Below is a small trained network, with its code and all its weights. Each question gives an input and a class and asks what happens when units are switched off, that is, made to give their printed mean instead of their output.

import numpy as np


def w(rows, s, z=0):
    codes = np.array(rows[::2]) - 128.0
    scale = np.full(codes.shape[1], s)
    scale[-1] = z or s
    return codes * scale


def norm(h):
    return h / np.sqrt((h * h).mean(-1, keepdims=True) + 1e-5)


def f(y):
    return np.maximum(y, 0)


def log_softmax(a):
    a = a - a.max(-1, keepdims=True)
    return a - np.log(np.exp(a).sum(-1, keepdims=True))


def net(x, mask):
    res = np.array(x, float).reshape(1, 4) / 4 @ E
    u = 0
    for l in range(2):
        y = f(norm(res) @ A[l][:, :-1].T + A[l][:, -1])
        res = res + np.where(mask[u : u + 13], y, B[l][:, -1]) @ B[l][:, :-1]
        u += 13
    return log_softmax(norm(res)[-1] @ U[:, :-1].T + U[:, -1])


A, B = {}, {}
E = w([
[177,215,79,181,99,139,117,93,51],'x0',
[83,63,145,82,156,244,52,143,72],'x1',
[254,65,104,73,54,124,87,115,121],'x2',
[128,128,132,128,123,131,131,128,127],'x3',
],0.0039)
A[0] = w([
[156,44,157,108,192,81,213,180,252,176],'0.n1',
[151,196,124,181,101,177,80,136,96,63],'0.n2',
[80,163,168,129,233,211,157,150,55,57],'0.n3',
[156,204,43,156,111,114,183,86,46,68],'0.n4',
[67,216,125,200,171,112,144,106,50,15],'0.n5',
[120,167,171,165,95,33,155,151,148,128],'0.n6',
[75,20,153,91,174,178,54,144,76,64],'0.n7',
[109,121,101,128,129,230,68,168,46,27],'0.n8',
[153,171,58,143,154,152,159,76,26,165],'0.n9',
[38,225,147,164,212,73,195,111,182,184],'0.n10',
[212,158,87,86,89,69,211,131,200,102],'0.n11',
[173,142,88,93,133,121,141,111,164,1],'0.n12',
[191,75,158,120,97,88,51,138,150,73],'0.n13',
],0.0046,0.0018)
B[0] = w([
[117,176,62,109,150,127,107,39,122,222],'0.n1',
[59,130,177,94,129,172,114,47,131,163],'0.n2',
[113,133,105,199,172,62,39,104,202,187],'0.n3',
[128,70,199,146,152,103,135,221,111,192],'0.n4',
[5,40,67,166,116,138,99,110,134,192],'0.n5',
[96,114,91,57,84,152,154,130,83,200],'0.n6',
[183,130,171,186,105,92,182,228,125,199],'0.n7',
[115,156,2,74,147,127,126,26,157,183],'0.n8',
[120,218,139,144,74,59,75,145,84,188],'0.n9',
[188,160,86,81,154,194,227,144,74,254],'0.n10',
[91,58,205,177,193,133,35,88,161,214],'0.n11',
[107,137,146,119,134,100,106,117,156,141],'0.n12',
[102,98,87,141,81,91,173,70,152,170],'0.n13',
],0.0046,0.0067)
A[1] = w([
[84,193,103,65,136,124,124,114,75,133],'1.n1',
[101,107,126,182,163,78,166,253,117,104],'1.n2',
[80,165,156,157,176,125,185,125,103,67],'1.n3',
[188,186,91,28,101,158,71,77,114,1],'1.n4',
[198,74,137,111,85,147,156,178,167,104],'1.n5',
[147,114,77,134,157,167,193,143,163,167],'1.n6',
[169,50,102,121,100,137,123,198,136,36],'1.n7',
[217,128,157,112,55,91,98,142,91,96],'1.n8',
[62,135,122,157,204,166,152,187,167,95],'1.n9',
[108,169,113,193,133,159,167,214,114,65],'1.n10',
[153,171,108,140,75,145,133,162,21,103],'1.n11',
[151,158,161,200,80,79,105,167,129,107],'1.n12',
[95,164,165,195,110,129,87,126,134,135],'1.n13',
],0.0063,0.0021)
B[1] = w([
[135,98,82,91,99,209,179,172,196,240],'1.n1',
[90,52,204,155,69,78,120,140,79,217],'1.n2',
[134,87,99,95,20,159,135,146,125,235],'1.n3',
[43,91,198,188,38,69,225,183,73,198],'1.n4',
[98,230,59,149,198,169,163,100,106,178],'1.n5',
[198,172,182,74,163,188,108,190,140,227],'1.n6',
[124,197,87,43,120,170,226,114,140,176],'1.n7',
[123,150,204,154,204,152,85,190,143,221],'1.n8',
[226,197,204,142,154,79,75,121,97,253],'1.n9',
[154,55,147,148,49,67,83,81,159,202],'1.n10',
[126,6,142,183,97,4,152,139,127,202],'1.n11',
[154,194,147,92,204,237,129,190,149,185],'1.n12',
[190,170,93,40,151,205,159,88,160,193],'1.n13',
],0.0047,0.0042)
U = w([
[169,170,80,26,175,216,225,148,151,168],'0',
[210,153,231,157,207,109,52,182,129,237],'1',
[85,32,142,174,36,86,163,177,61,148],'2',
[72,185,22,180,152,177,28,75,128,21],'3',
[136,29,114,120,158,33,113,9,201,8],'4',
],0.013,0.0015)

Each question gives the input, the list of numbers given to net, and the class t.
The units are the neurons (one row each of A and B). Each row of codes is followed by its name. A weight is (code - 128) times the scale printed after its matrix; where a second scale follows, it is the last column's (A, B and U).
mask holds one flag per neuron, layer by layer. A switched-off neuron (its flag False) gives its mean, the last column of its row in B, instead of its output. The means were averaged over made-up inputs and are rounded, as every weight is.
A unit's drop is (log p(t) with every unit on - log p(t) with that unit switched off) / (log p(t) with every unit on - log p(t) with every unit switched off).
The circuit of an input: a set's keep is (log p(t) with only the set's units on - log p(t) with every unit switched off) / (log p(t) with every unit on - log p(t) with every unit switched off). Starting from the 12 units with the biggest drops (on a tie, the unit counted first), units are removed one at a time, each time the one whose removal leaves the highest keep (on an exact tie, the one counted first), for as long as the keep stays at least 0.8.
circuit, biggest first: the units of the circuit, biggest drop first
top k neurons: the k neurons with the biggest drops, biggest first
top k neurons in layer l: the k neurons of layer l with the biggest drops, biggest first
drop when u is switched off: that unit's drop, to one decimal
input [-1,-1,8,5], class 4: top 3 neurons -> 0.n10, 0.n13, 0.n7
input [-2,-7,-7,1], class 0: circuit, biggest first -> 0.n10
input [6,-6,1,4], class 1: circuit, biggest first -> 0.n11, 0.n4
input [1,-7,-5,-7], class 2: top 2 neurons -> 0.n8, 0.n4
input [4,1,4,1], class 2: top 3 neurons -> 1.n4, 0.n7, 0.n3
input [2,1,8,-2], class 2: top 2 neurons -> 1.n4, 0.n7
input [-7,-8,0,-3], class 0: top 2 neurons in layer 1 -> 1.n11, 1.n10
input [0,1,-4,7], class 1: top 3 neurons -> 1.n9, 0.n1, 0.n3
input [1,-2,7,3], class 1: top 4 neurons -> 1.n8, 0.n5, 0.n8, 0.n1
input [-8,1,-4,-6], class 1: top 4 neurons -> 1.n9, 0.n7, 0.n8, 0.n6
input [1,8,0,7], class 3: top 4 neurons in layer 0 -> 0.n3, 0.n8, 0.n10, 0.n6
input [-4,7,-1,1], class 1: top 2 neurons -> 0.n7, 1.n9
input [6,4,2,2], class 2: top 2 neurons -> 1.n4, 0.n8
input [3,5,8,7], class 2: circuit, biggest first -> 1.n4
input [-2,8,-4,-2], class 1: top 2 neurons -> 0.n7, 1.n9
input [-2,-2,1,0], class 4: drop when 0.n11 is switched off -> 1.0
input [4,-8,-2,4], class 2: drop when 0.n12 is switched off -> 0.0
input [-1,4,7,-1], class 0: drop when 1.n5 is switched off -> 0.1
